Here is a tiny trained network, its code and every weight. The questions are about switching its units off for an input and a class, where a switched-off unit gives its printed mean instead of its output.

import numpy as np


def w(rows, s, z=0):
    codes = np.array(rows[::2]) - 128.0
    scale = np.full(codes.shape[1], s)
    scale[-1] = z or s
    return codes * scale


def norm(h):
    return h / np.sqrt((h * h).mean(-1, keepdims=True) + 1e-5)


def f(y):
    return y / 2 * (1 + np.tanh(0.7978845608 * (y + 0.044715 * y**3)))


def log_softmax(a):
    a = a - a.max(-1, keepdims=True)
    return a - np.log(np.exp(a).sum(-1, keepdims=True))


def net(x, mask):
    res = np.array(x, float).reshape(1, 4) / 4 @ E
    u = 0
    for l in range(2):
        y = f(norm(res) @ A[l][:, :-1].T + A[l][:, -1])
        res = res + np.where(mask[u : u + 8], y, B[l][:, -1]) @ B[l][:, :-1]
        u += 8
    return log_softmax(norm(res)[-1] @ U[:, :-1].T + U[:, -1])


A, B = {}, {}
E = w([
[125,109,107,144,138,109,110,142,130],'x0',
[84,131,121,159,130,99,119,48,182],'x1',
[255,39,202,182,193,115,89,90,141],'x2',
[249,170,156,189,131,82,135,107,86],'x3',
],0.0082)
A[0] = w([
[86,112,140,91,146,143,95,110,206,50],'0.n1',
[115,153,115,101,121,69,163,157,29,219],'0.n2',
[174,124,116,107,102,134,180,231,106,114],'0.n3',
[103,94,169,93,173,242,2,118,155,65],'0.n4',
[43,60,108,55,75,161,167,193,198,167],'0.n5',
[125,227,71,182,76,119,116,130,54,105],'0.n6',
[125,68,134,46,199,238,77,197,97,2],'0.n7',
[115,129,160,121,198,110,140,115,115,128],'0.n8',
],0.0082,0.0033)
B[0] = w([
[81,67,169,147,82,174,102,150,212,153],'0.n1',
[93,130,197,117,182,171,93,138,102,193],'0.n2',
[144,104,227,160,24,158,203,195,94,178],'0.n3',
[108,202,205,161,132,90,176,208,202,170],'0.n4',
[169,94,147,84,124,130,76,105,51,255],'0.n5',
[65,120,153,155,133,175,90,169,224,197],'0.n6',
[207,161,80,186,134,37,255,64,110,185],'0.n7',
[170,79,178,160,95,119,156,155,126,135],'0.n8',
],0.009,0.0085)
A[1] = w([
[84,250,78,166,188,152,114,92,255,3],'1.n1',
[158,110,183,90,250,89,83,90,179,189],'1.n2',
[116,127,108,48,55,200,11,89,157,157],'1.n3',
[221,158,146,127,180,38,200,127,125,110],'1.n4',
[106,71,107,179,59,201,182,178,196,95],'1.n5',
[154,121,101,79,12,121,173,117,75,46],'1.n6',
[148,134,150,87,205,134,123,187,20,236],'1.n7',
[169,99,55,125,80,113,217,98,207,206],'1.n8',
],0.0084,0.0021)
B[1] = w([
[120,47,114,48,202,174,101,142,2,178],'1.n1',
[91,178,126,90,86,141,159,194,127,192],'1.n2',
[222,131,84,186,122,75,177,89,154,238],'1.n3',
[99,116,53,124,131,125,120,66,119,255],'1.n4',
[159,211,144,149,106,151,111,185,164,161],'1.n5',
[116,139,129,134,206,133,98,106,102,161],'1.n6',
[58,96,149,85,198,163,76,145,130,209],'1.n7',
[145,156,119,172,92,86,139,93,129,157],'1.n8',
],0.012,0.0076)
U = w([
[106,55,124,72,219,172,59,118,32,69],'0',
[159,113,56,160,78,4,185,52,150,252],'1',
[85,169,219,164,75,149,126,226,215,68],'2',
],0.017,0.0013)

Each question gives the input, the list of numbers given to net, and the class t.
The units are the neurons (one row each of A and B). Each row of codes is followed by its name. A weight is (code - 128) times the scale printed after its matrix; where a second scale follows, it is the last column's (A, B and U).
mask holds one flag per neuron, layer by layer. A switched-off neuron (its flag False) gives its mean, the last column of its row in B, instead of its output. The means were averaged over made-up inputs and are rounded, as every weight is.
A unit's drop is (log p(t) with every unit on - log p(t) with that unit switched off) / (log p(t) with every unit on - log p(t) with every unit switched off).
The circuit of an input: a set's keep is (log p(t) with only the set's units on - log p(t) with every unit switched off) / (log p(t) with every unit on - log p(t) with every unit switched off). Starting from the 12 units with the biggest drops (on a tie, the unit counted first), units are removed one at a time, each time the one whose removal leaves the highest keep (on an exact tie, the one counted first), for as long as the keep stays at least 0.8.
circuit, biggest first: the units of the circuit, biggest drop first
most important unit: the unit with the biggest drop
k most important neurons: the k neurons with the biggest drops, biggest first
top k neurons in layer l: the k neurons of layer l with the biggest drops, biggest first
drop of u: that unit's drop, to one decimal
input [-4,-1,-7,7], class 2: most important unit => 0.n3
input [-8,-8,-1,2], class 2: 2 most important neurons => 0.n3, 0.n5
input [-2,1,4,-1], class 2: 3 most important neurons => 0.n7, 1.n2, 1.n3
input [5,7,1,-1], class 2: top 2 neurons in layer 0 => 0.n1, 0.n5
input [0,7,0,6], class 0: 3 most important neurons => 1.n1, 0.n5, 0.n3
input [6,2,-1,-4], class 1: top 2 neurons in layer 0 => 0.n1, 0.n5
input [8,4,0,4], class 0: 3 most important neurons => 0.n3, 0.n5, 1.n1
input [-2,1,-6,-1], class 1: 3 most important neurons => 1.n3, 1.n1, 0.n6
input [5,1,-5,5], class 0: 2 most important neurons => 1.n1, 0.n1
input [3,-8,0,3], class 2: top 2 neurons in layer 1 => 1.n1, 1.n5
input [8,3,1,-6], class 2: 2 most important neurons => 0.n4, 1.n4
input [-1,2,-8,-5], class 1: 2 most important neurons => 1.n3, 1.n1
input [-5,3,1,-5], class 2: drop of 0.n4 => 1.3
input [4,6,-4,3], class 0: circuit, biggest first => 1.n1
input [2,-2,1,-4], class 1: drop of 0.n7 => 0.9
input [0,4,-4,4], class 0: drop of 1.n1 => 1.6
input [-4,-6,-1,6], class 2: drop of 1.n1 => 0.0
